Below are the code and all the weights of a small trained network. Each question names an input and a target symbol and asks about switching units off, where a switched-off unit gives its printed mean instead of its output.

import numpy as np


def w(rows, s, z=0):
    codes = np.array(rows[::2]) - 128.0
    scale = np.full(codes.shape[1], s)
    scale[-1] = z or s
    return codes * scale


def f(y):
    return np.maximum(y, 0)


def softmax(a):
    e = np.exp(a - a.max(-1, keepdims=True))
    return e / e.sum(-1, keepdims=True)


def log_softmax(a):
    a = a - a.max(-1, keepdims=True)
    return a - np.log(np.exp(a).sum(-1, keepdims=True))


def net(x, mask):
    ids = ['ΔΛΣαβγεζηθμξπτφ'.index(c) for c in x.split()]
    T = len(ids)
    res = E[ids] + P[:T]
    u = 0
    for l in range(2):
        r = res
        for j in range(3):
            rows = slice(4 * j, 4 * j + 4)
            q, k, v = (r @ M[l][rows].T for M in (Q, K, V))
            z = softmax(np.where(np.tri(T) > 0, q @ k.T / 4**0.5, -1e9)) @ v
            o = O[l][rows]
            res = res + np.where(mask[u + j], z, o[:, -1]) @ o[:, :-1]
        u += 3
        y = f(res @ A[l][:, :-1].T + A[l][:, -1])
        res = res + np.where(mask[u : u + 4], y, B[l][:, -1]) @ B[l][:, :-1]
        u += 4
    return log_softmax(res[-1] @ U[:, :-1].T + U[:, -1])


Q, K, V, O, A, B = {}, {}, {}, {}, {}, {}
E = w([
[177,123,78,96],'Δ',
[112,153,129,190],'Λ',
[15,125,183,105],'Σ',
[168,241,28,147],'α',
[151,113,123,126],'β',
[153,174,230,78],'γ',
[168,110,228,83],'ε',
[146,137,122,110],'ζ',
[163,140,117,117],'η',
[197,93,60,76],'θ',
[153,118,113,118],'μ',
[232,207,95,44],'ξ',
[146,136,136,129],'π',
[116,179,135,131],'τ',
[105,249,186,128],'φ',
],0.017)
P = w([
[6,107,84,85],'0',
[130,141,140,125],'1',
[136,144,137,116],'2',
[141,142,134,126],'3',
[141,142,135,121],'4',
[139,140,133,126],'5',
[144,141,131,123],'6',
[144,140,135,124],'7',
[145,141,132,127],'8',
[143,137,133,125],'9',
[145,139,128,122],'10',
[144,138,131,122],'11',
],0.016)
Q[0] = w([
[102,137,133,108],'0.h1',
[108,135,102,153],'0.h1',
[99,85,92,153],'0.h1',
[154,189,143,93],'0.h1',
[126,57,148,119],'0.h2',
[133,97,128,108],'0.h2',
[129,4,153,98],'0.h2',
[126,181,151,124],'0.h2',
[146,163,173,130],'0.h3',
[133,75,150,19],'0.h3',
[97,197,51,112],'0.h3',
[185,146,151,162],'0.h3',
],0.021)
K[0] = w([
[116,137,146,166],'0.h1',
[113,153,100,150],'0.h1',
[122,254,119,177],'0.h1',
[101,41,150,72],'0.h1',
[84,99,76,90],'0.h2',
[124,108,120,94],'0.h2',
[66,149,58,62],'0.h2',
[130,127,166,137],'0.h2',
[156,172,177,120],'0.h3',
[142,77,158,42],'0.h3',
[110,159,100,82],'0.h3',
[205,142,133,195],'0.h3',
],0.021)
V[0] = w([
[93,44,200,73],'0.h1',
[43,177,148,205],'0.h1',
[109,177,86,129],'0.h1',
[99,124,136,181],'0.h1',
[103,137,73,72],'0.h2',
[65,63,73,127],'0.h2',
[170,115,155,224],'0.h2',
[212,142,254,210],'0.h2',
[127,228,179,223],'0.h3',
[96,60,118,45],'0.h3',
[151,178,131,105],'0.h3',
[114,109,69,144],'0.h3',
],0.007)
O[0] = w([
[163,145,91,88,253],'0.h1',
[80,101,74,1,86],'0.h1',
[132,104,110,181,97],'0.h1',
[136,118,74,103,91],'0.h1',
[93,135,194,162,158],'0.h2',
[168,72,160,146,97],'0.h2',
[101,71,96,53,50],'0.h2',
[90,95,131,30,103],'0.h2',
[129,186,52,48,158],'0.h3',
[198,46,114,221,112],'0.h3',
[173,145,137,152,187],'0.h3',
[128,202,109,103,78],'0.h3',
],0.0058,0.0075)
A[0] = w([
[77,217,120,170,64],'0.n1',
[119,65,174,134,127],'0.n2',
[234,144,87,33,254],'0.n3',
[113,2,165,148,75],'0.n4',
],0.0082)
B[0] = w([
[147,90,121,87,151],'0.n1',
[221,173,172,178,146],'0.n2',
[51,138,215,255,248],'0.n3',
[201,65,179,74,134],'0.n4',
],0.0093,0.017)
Q[1] = w([
[113,209,148,146],'1.h1',
[172,131,188,220],'1.h1',
[132,132,78,119],'1.h1',
[110,188,67,132],'1.h1',
[26,99,201,220],'1.h2',
[149,135,134,102],'1.h2',
[131,111,106,168],'1.h2',
[74,133,80,127],'1.h2',
[142,86,52,112],'1.h3',
[118,132,203,120],'1.h3',
[165,66,79,93],'1.h3',
[149,6,50,41],'1.h3',
],0.015)
K[1] = w([
[127,152,67,97],'1.h1',
[165,95,87,103],'1.h1',
[123,146,168,163],'1.h1',
[68,153,102,161],'1.h1',
[127,3,169,128],'1.h2',
[143,150,123,104],'1.h2',
[127,112,114,153],'1.h2',
[102,143,123,160],'1.h2',
[96,185,176,106],'1.h3',
[84,140,100,124],'1.h3',
[116,130,174,148],'1.h3',
[94,149,177,168],'1.h3',
],0.019)
V[1] = w([
[147,79,184,201],'1.h1',
[118,122,193,175],'1.h1',
[182,119,214,120],'1.h1',
[188,150,139,114],'1.h1',
[165,83,131,1],'1.h2',
[93,189,94,157],'1.h2',
[225,214,87,76],'1.h2',
[81,232,88,116],'1.h2',
[21,87,176,159],'1.h3',
[155,180,204,139],'1.h3',
[109,144,173,149],'1.h3',
[151,101,72,197],'1.h3',
],0.0083)
O[1] = w([
[116,74,154,132,190],'1.h1',
[141,72,162,190,188],'1.h1',
[119,120,181,143,163],'1.h1',
[62,149,167,176,131],'1.h1',
[248,124,127,156,56],'1.h2',
[114,115,200,195,68],'1.h2',
[127,183,189,161,88],'1.h2',
[2,172,200,131,4],'1.h2',
[130,8,134,16,141],'1.h3',
[153,100,240,148,178],'1.h3',
[132,55,193,91,156],'1.h3',
[107,74,57,183,149],'1.h3',
],0.0068,0.015)
A[1] = w([
[254,129,149,134,149],'1.n1',
[86,112,186,155,53],'1.n2',
[119,167,65,173,29],'1.n3',
[179,141,147,69,1],'1.n4',
],0.0092,0.0097)
B[1] = w([
[115,153,85,106,248],'1.n1',
[165,118,90,112,174],'1.n2',
[149,89,135,120,137],'1.n3',
[125,175,178,251,130],'1.n4',
],0.016,0.018)
U = w([
[114,34,107,160,65],'Δ',
[108,59,27,41,124],'Λ',
[118,1,112,38,160],'Σ',
[87,137,28,179,103],'α',
[128,45,108,125,90],'β',
[128,56,247,69,143],'γ',
[234,113,139,93,219],'ε',
[117,45,132,116,106],'ζ',
[115,53,128,123,92],'η',
[142,36,50,179,3],'θ',
[122,39,105,129,85],'μ',
[120,99,230,206,71],'ξ',
[115,52,131,108,112],'π',
[107,72,110,81,151],'τ',
[119,142,173,34,183],'φ',
],0.0067,0.0064)

Each question gives the input, a string of symbols that net reads in full, and the target symbol t.
The units are the heads (4 rows each of Q, K, V and O) and the neurons (one row each of A and B). Each row of codes is followed by its name. A weight is (code - 128) times the scale printed after its matrix; where a second scale follows, it is the last column's (O, A, B and U).
mask holds one flag per unit, layer by layer, with each layer's heads first. A switched-off unit (its flag False) gives its mean, the last column of its rows in O or B, instead of its output. The means were averaged over made-up inputs and are rounded, as every weight is.
A unit's drop is (log p(t) with every unit on - log p(t) with that unit switched off) / (log p(t) with every unit on - log p(t) with every unit switched off).
The circuit of an input: a set's keep is (log p(t) with only the set's units on - log p(t) with every unit switched off) / (log p(t) with every unit on - log p(t) with every unit switched off). Starting from the 12 units with the biggest drops (on a tie, the unit counted first), units are removed one at a time, each time the one whose removal leaves the highest keep (on an exact tie, the one counted first), for as long as the keep stays at least 0.8.
units of the circuit, in order: the units of the circuit, biggest drop first
unit that matters most: the unit with the biggest drop
k most important neurons: the k neurons with the biggest drops, biggest first
k most important neurons of layer l: the k neurons of layer l with the biggest drops, biggest first
heads that matter: for each layer, one digit per head in row order, 1 if its drop is at least 0.15 and else 0, layers parted by /
input Σ γ ξ ε Δ Σ α ε γ, target Σ: most important neuron of layer 1 : 1.n2
input α φ ε α ε ε τ Σ μ, target α: 2 most important neurons : 0.n3, 0.n1
input γ Δ Λ φ φ α ξ Σ α γ, target γ: units of the circuit, in order : 0.n3, 0.h2, 1.h3, 1.h2
input Σ ε τ ε γ Σ, target Σ: 2 most important neurons : 0.n3, 0.n4
input ξ α Δ, target ξ: units of the circuit, in order : 1.h2, 1.n1
input α ε ε ε ε γ β Δ ζ, target α: units of the circuit, in order : 0.n3, 1.h3, 0.h2
input α μ Δ, target α: 2 most important neurons : 0.n3, 0.n1
input α γ γ Σ α φ, target α: units of the circuit, in order : 1.h3, 0.n3, 0.h2
input φ ξ φ, target φ: units of the circuit, in order : 0.n3, 1.h1, 1.h2, 1.h3
input ε γ Σ, target ε: heads that matter : 001 / 010
input ξ α φ ζ φ η ε α γ ε ε, target ξ: heads that matter : 110 / 111
input φ ξ θ γ, target φ: units of the circuit, in order : 0.n3, 1.h1, 1.h3, 1.h2
input Σ Σ μ Λ ε α ζ ε ζ μ, target Σ: units of the circuit, in order : 0.n3, 1.h3, 0.h3
input α ε α Σ π ξ φ φ ε ε ξ ξ, target α: units of the circuit, in order : 0.n3, 1.h1
input α ε ε α π Σ η ε θ, target α: units of the circuit, in order : 0.n3, 1.h3, 0.h2
input ε ζ μ ξ ξ ε Λ, target ε: 2 most important neurons of layer 0 : 0.n3, 0.n4
input ε α φ β ε ε, target ε: units of the circuit, in order : 0.h3, 0.n3, 1.h2, 0.n4
input ξ ξ α α, target ξ: most important neuron : 1.n1
input ξ ε ζ γ Σ Δ ε α ε, target ξ: heads that matter : 111 / 111
input Λ φ ε φ ε η Λ, target Λ: heads that matter : 100 / 101
input φ ζ ε ξ θ π ε ε α Σ θ γ, target φ: 3 most important neurons : 0.n3, 0.n1, 0.n2
input ε ξ α Δ ξ τ τ, target ε: 2 most important neurons : 0.n3, 0.n4
input γ α φ, target γ: units of the circuit, in order : 0.n3, 1.h3, 1.h2
input θ θ π ε γ π α ε α Δ, target θ: 2 most important neurons : 0.n3, 0.n4
input ξ ε ξ α, target ξ: units of the circuit, in order : 1.n1, 0.n3, 1.h2
input ξ θ ε β, target ξ: unit that matters most : 0.n3
input ξ ξ τ, target ξ: units of the circuit, in order : 1.h2
input ε ε β α α Λ, target Λ: 3 most important neurons : 0.n4, 1.n1, 0.n3
input γ ε θ ε α α Σ, target γ: 2 most important neurons : 0.n3, 1.n1
